Below are the code and all the weights of a small trained network. Each question names an input and a class and asks about switching units off, where a switched-off unit gives its printed mean instead of its output.

import numpy as np


def w(rows, s, z=0):
    codes = np.array(rows[::2]) - 128.0
    scale = np.full(codes.shape[1], s)
    scale[-1] = z or s
    return codes * scale


def f(y):
    return np.maximum(y, 0)


def log_softmax(a):
    a = a - a.max(-1, keepdims=True)
    return a - np.log(np.exp(a).sum(-1, keepdims=True))


def net(x, mask):
    res = np.array(x, float).reshape(1, 8) / 4 @ E
    y = f(res @ A[0][:, :-1].T + A[0][:, -1])
    res = res + np.where(mask, y, B[0][:, -1]) @ B[0][:, :-1]
    return log_softmax(res[-1] @ U[:, :-1].T + U[:, -1])


A, B = {}, {}
E = w([
[23,82,108,145,44,177],'x0',
[228,127,90,255,79,201],'x1',
[127,127,129,130,126,128],'x2',
[126,126,127,127,128,129],'x3',
[129,128,128,127,126,129],'x4',
[69,83,219,234,251,144],'x5',
[120,225,241,151,45,121],'x6',
[177,17,173,155,58,12],'x7',
],0.0053)
A[0] = w([
[118,195,216,137,75,125,167],'N1',
[170,33,150,156,74,33,74],'N2',
[159,42,174,153,79,57,87],'N3',
[169,45,161,153,83,32,94],'N4',
[42,80,122,137,54,174,234],'N5',
[60,147,157,24,180,80,84],'N6',
[165,41,153,154,79,51,76],'N7',
[98,223,80,124,171,224,56],'N8',
[148,57,153,147,84,51,89],'N9',
[46,84,138,153,88,169,160],'N10',
[158,46,143,148,75,42,69],'N11',
[217,131,85,242,112,211,83],'N12',
[54,149,152,24,175,61,62],'N13',
[152,164,182,126,120,129,189],'N14',
[113,217,226,137,60,111,91],'N15',
[220,175,149,94,207,77,220],'N16',
[59,141,161,21,177,76,73],'N17',
[159,45,153,149,76,52,87],'N18',
[78,59,225,243,229,136,95],'N19',
[231,169,162,110,207,82,253],'N20',
[218,137,89,233,95,195,70],'N21',
[111,217,227,139,60,114,92],'N22',
[119,32,23,91,178,130,101],'N23',
[100,223,78,115,160,230,69],'N24',
[169,32,167,156,81,47,85],'N25',
[114,222,231,144,62,116,73],'N26',
[100,144,149,52,180,75,154],'N27',
[69,72,235,250,248,146,109],'N28',
[123,35,3,89,174,120,91],'N29',
[61,89,218,199,230,133,98],'N30',
[43,82,119,139,60,176,244],'N31',
[107,206,234,143,60,121,122],'N32',
[179,155,47,21,9,96,62],'N33',
[252,158,103,201,137,152,142],'N34',
[121,213,216,124,51,116,92],'N35',
[202,161,82,226,107,212,89],'N36',
[66,136,156,53,170,75,107],'N37',
],0.0048,0.0044)
B[0] = w([
[171,78,93,156,179,129,208],'N1',
[72,182,162,92,182,176,180],'N2',
[77,183,155,88,186,172,177],'N3',
[69,204,156,95,189,174,184],'N4',
[118,164,46,231,151,6,249],'N5',
[92,77,194,137,68,151,190],'N6',
[68,184,163,90,180,188,172],'N7',
[38,207,193,76,207,199,180],'N8',
[72,194,166,89,191,180,170],'N9',
[127,162,61,183,125,37,192],'N10',
[75,185,169,86,186,186,170],'N11',
[47,72,224,121,41,163,197],'N12',
[68,45,224,125,31,170,187],'N13',
[145,104,79,177,148,84,193],'N14',
[199,49,102,132,205,183,188],'N15',
[76,147,83,232,115,13,229],'N16',
[90,76,198,131,65,153,188],'N17',
[66,194,167,94,188,183,175],'N18',
[223,193,64,2,23,143,211],'N19',
[94,148,63,224,121,11,249],'N20',
[52,66,221,121,50,163,188],'N21',
[200,52,106,137,209,182,189],'N22',
[204,50,111,140,203,182,186],'N23',
[41,207,182,88,210,189,186],'N24',
[82,182,154,98,173,171,181],'N25',
[202,48,107,130,208,199,183],'N26',
[86,78,168,168,67,113,199],'N27',
[222,176,55,15,25,130,226],'N28',
[204,54,115,131,203,194,187],'N29',
[196,152,89,43,40,132,200],'N30',
[119,160,43,227,155,9,254],'N31',
[188,65,97,146,191,158,200],'N32',
[203,175,75,13,44,157,208],'N33',
[54,88,182,167,60,95,202],'N34',
[194,75,101,125,190,171,187],'N35',
[53,72,218,127,64,158,195],'N36',
[96,65,180,134,59,144,186],'N37',
],0.005)
U = w([
[55,241,183,71,225,214,48],'0',
[71,15,224,130,22,161,59],'1',
[234,189,75,17,31,145,83],'2',
[221,2,107,141,243,188,79],'3',
[121,137,106,163,138,96,252],'4',
[119,143,111,164,136,89,238],'5',
[102,162,83,207,142,40,60],'6',
[131,144,120,158,129,105,175],'7',
],0.0091,0.0039)

Each question gives the input, the list of numbers given to net, and the class t.
The units are the neurons (one row each of A and B). Each row of codes is followed by its name. A weight is (code - 128) times the scale printed after its matrix; where a second scale follows, it is the last column's (A, B and U).
mask holds one flag per neuron, in row order. A switched-off neuron (its flag False) gives its mean, the last column of its row in B, instead of its output. The means were averaged over made-up inputs and are rounded, as every weight is.
A unit's drop is (log p(t) with every unit on - log p(t) with that unit switched off) / (log p(t) with every unit on - log p(t) with every unit switched off).
The circuit of an input: a set's keep is (log p(t) with only the set's units on - log p(t) with every unit switched off) / (log p(t) with every unit on - log p(t) with every unit switched off). Starting from the 12 units with the biggest drops (on a tie, the unit counted first), units are removed one at a time, each time the one whose removal leaves the highest keep (on an exact tie, the one counted first), for as long as the keep stays at least 0.8.
circuit, biggest first: the units of the circuit, biggest drop first
unit that matters most: the unit with the biggest drop
k most important neurons: the k neurons with the biggest drops, biggest first
drop of u: that unit's drop, to one decimal
input [2,-2,-5,4,5,8,2,-7], class 2: unit that matters most : N28
input [-5,-1,3,-1,-4,-4,0,-3], class 6: 2 most important neurons : [N16 N20]
input [-8,3,6,2,-3,-4,1,3], class 6: circuit, biggest first : [N20 N16]
input [-5,8,-8,8,-4,7,3,-2], class 1: circuit, biggest first : [N12 N21]
input [7,-7,-5,4,-2,-4,-8,-5], class 3: 2 most important neurons : [N29 N23]
input [-1,4,2,1,2,-6,-5,-8], class 0: 2 most important neurons : [N24 N8]
input [8,-6,-8,-8,3,-5,5,4], class 5: 2 most important neurons : [N5 N31]
input [0,3,-1,-6,7,8,-8,-7], class 2: circuit, biggest first : [N28 N19]
input [7,-3,-4,6,2,8,4,-5], class 2: 3 most important neurons : [N28 N19 N30]
input [-1,2,-6,6,0,8,-1,2], class 2: drop of N28 : 0.2
input [8,6,-3,-2,3,4,6,8], class 0: drop of N29 : 0.0
input [8,3,0,-7,0,4,-7,0], class 6: drop of N16 : -0.3
input [2,5,2,6,-3,-2,7,-3], class 3: drop of N32 : 0.1
input [3,-7,-1,1,1,0,-7,0], class 1: unit that matters most : N13
input [-1,8,6,-4,4,-1,7,4], class 1: 2 most important neurons : [N21 N12]
